Here is a tiny trained network, its code and every weight. The questions are about switching its units off for an input and a class, where a switched-off unit gives its printed mean instead of its output.

import numpy as np


def w(rows, s, z=0):
    codes = np.array(rows[::2]) - 128.0
    scale = np.full(codes.shape[1], s)
    scale[-1] = z or s
    return codes * scale


def norm(h):
    return h / np.sqrt((h * h).mean(-1, keepdims=True) + 1e-5)


def f(y):
    return y / 2 * (1 + np.tanh(0.7978845608 * (y + 0.044715 * y**3)))


def log_softmax(a):
    a = a - a.max(-1, keepdims=True)
    return a - np.log(np.exp(a).sum(-1, keepdims=True))


def net(x, mask):
    res = np.array(x, float).reshape(1, 2) / 4 @ E
    u = 0
    for l in range(2):
        y = f(norm(res) @ A[l][:, :-1].T + A[l][:, -1])
        res = res + np.where(mask[u : u + 16], y, B[l][:, -1]) @ B[l][:, :-1]
        u += 16
    return log_softmax(norm(res)[-1] @ U[:, :-1].T + U[:, -1])


A, B = {}, {}
E = w([
[21,201,65,245,183,141],'x0',
[42,135,80,66,24,83],'x1',
],0.012)
A[0] = w([
[2,135,107,183,121,112,186],'L0N0',
[115,102,207,205,86,159,70],'L0N1',
[70,102,129,132,78,113,36],'L0N2',
[97,137,149,113,112,74,46],'L0N3',
[99,144,118,99,134,119,3],'L0N4',
[192,132,159,112,113,95,154],'L0N5',
[68,111,130,150,212,171,93],'L0N6',
[106,162,115,147,137,157,143],'L0N7',
[153,140,113,178,76,63,84],'L0N8',
[166,158,109,116,150,182,19],'L0N9',
[170,180,16,131,211,116,99],'L0N10',
[173,96,130,124,99,79,120],'L0N11',
[126,127,168,165,221,192,137],'L0N12',
[130,113,139,127,91,187,38],'L0N13',
[113,188,144,91,144,99,43],'L0N14',
[58,79,104,98,89,130,89],'L0N15',
],0.0099,0.0032)
B[0] = w([
[156,140,161,80,141,93,254],'L0N0',
[112,176,116,65,74,168,130],'L0N1',
[123,155,103,98,106,199,152],'L0N2',
[147,126,140,149,89,183,133],'L0N3',
[153,117,67,141,131,120,118],'L0N4',
[76,147,162,158,141,1,198],'L0N5',
[167,136,116,88,163,51,190],'L0N6',
[143,41,210,135,132,91,159],'L0N7',
[176,163,89,116,148,202,126],'L0N8',
[127,144,114,137,84,138,129],'L0N9',
[163,116,178,131,100,45,179],'L0N10',
[147,139,158,153,154,60,172],'L0N11',
[118,184,59,61,68,195,239],'L0N12',
[102,122,144,132,147,121,118],'L0N13',
[105,151,128,66,162,183,116],'L0N14',
[192,169,127,98,93,152,177],'L0N15',
],0.0065,0.0071)
A[1] = w([
[182,88,104,95,110,154,83],'L1N0',
[82,94,108,130,75,84,113],'L1N1',
[151,119,97,92,123,129,183],'L1N2',
[64,182,124,179,195,126,106],'L1N3',
[99,80,56,133,56,143,11],'L1N4',
[48,82,108,99,82,177,16],'L1N5',
[128,121,109,124,135,89,129],'L1N6',
[140,72,96,91,203,196,131],'L1N7',
[184,135,159,190,169,254,150],'L1N8',
[156,156,90,52,78,130,165],'L1N9',
[136,149,160,116,152,85,142],'L1N10',
[164,95,153,75,114,173,114],'L1N11',
[54,176,55,184,148,103,251],'L1N12',
[93,74,166,152,104,109,131],'L1N13',
[204,82,101,129,210,112,61],'L1N14',
[154,170,175,129,142,74,133],'L1N15',
],0.012,0.0024)
B[1] = w([
[65,104,120,130,176,89,172],'L1N0',
[163,202,120,120,185,181,177],'L1N1',
[201,112,153,172,173,132,171],'L1N2',
[117,44,199,124,159,59,208],'L1N3',
[155,165,126,105,87,195,151],'L1N4',
[186,202,85,94,114,190,150],'L1N5',
[179,110,175,148,124,201,150],'L1N6',
[47,178,64,153,138,192,141],'L1N7',
[97,197,66,41,2,175,216],'L1N8',
[95,105,114,181,151,151,254],'L1N9',
[82,100,104,123,138,173,204],'L1N10',
[83,139,157,166,169,55,197],'L1N11',
[188,60,176,110,121,105,228],'L1N12',
[104,121,123,157,156,153,137],'L1N13',
[92,148,101,106,78,123,208],'L1N14',
[115,141,82,176,129,162,238],'L1N15',
],0.0096,0.0072)
U = w([
[106,4,226,99,145,19,140],'0',
[119,231,61,55,68,190,148],'1',
[62,109,70,254,220,171,142],'2',
[134,108,166,200,70,160,4],'3',
[128,112,159,175,105,161,15],'4',
],0.022)

Each question gives the input, the list of numbers given to net, and the class t.
The units are the neurons (one row each of A and B). Each row of codes is followed by its name. A weight is (code - 128) times the scale printed after its matrix; where a second scale follows, it is the last column's (A, B and U).
mask holds one flag per neuron, layer by layer. A switched-off neuron (its flag False) gives its mean, the last column of its row in B, instead of its output. The means were averaged over made-up inputs and are rounded, as every weight is.
A unit's drop is (log p(t) with every unit on - log p(t) with that unit switched off) / (log p(t) with every unit on - log p(t) with every unit switched off).
most important unit: the unit with the biggest drop
top k neurons: the k neurons with the biggest drops, biggest first
drop of u: that unit's drop, to one decimal
input [-3,2], class 2: top neuron : (L1N12)
input [4,-5], class 1: top 2 neurons : (L0N5 L1N8)
input [7,-7], class 0: top 2 neurons : (L1N3 L1N12)
input [8,-8], class 0: top 4 neurons : (L1N3 L1N12 L0N10 L0N15)
input [-3,-3], class 2: top 2 neurons : (L1N15 L1N8)
input [1,3], class 2: top 3 neurons : (L1N9 L1N8 L0N0)
input [6,-8], class 1: top 2 neurons : (L1N8 L0N5)
input [8,8], class 0: top 4 neurons : (L0N12 L1N12 L1N3 L1N8)
input [6,6], class 0: top 4 neurons : (L0N12 L1N12 L1N3 L1N8)
input [-1,3], class 2: top 2 neurons : (L1N9 L1N8)
input [-2,-6], class 1: drop of L1N10 : 0.0
input [4,-6], class 1: drop of L1N8 : 0.7
input [5,-6], class 1: drop of L0N5 : 1.5
input [1,2], class 2: most important unit : L1N9
input [7,6], class 0: drop of L1N12 : 0.1
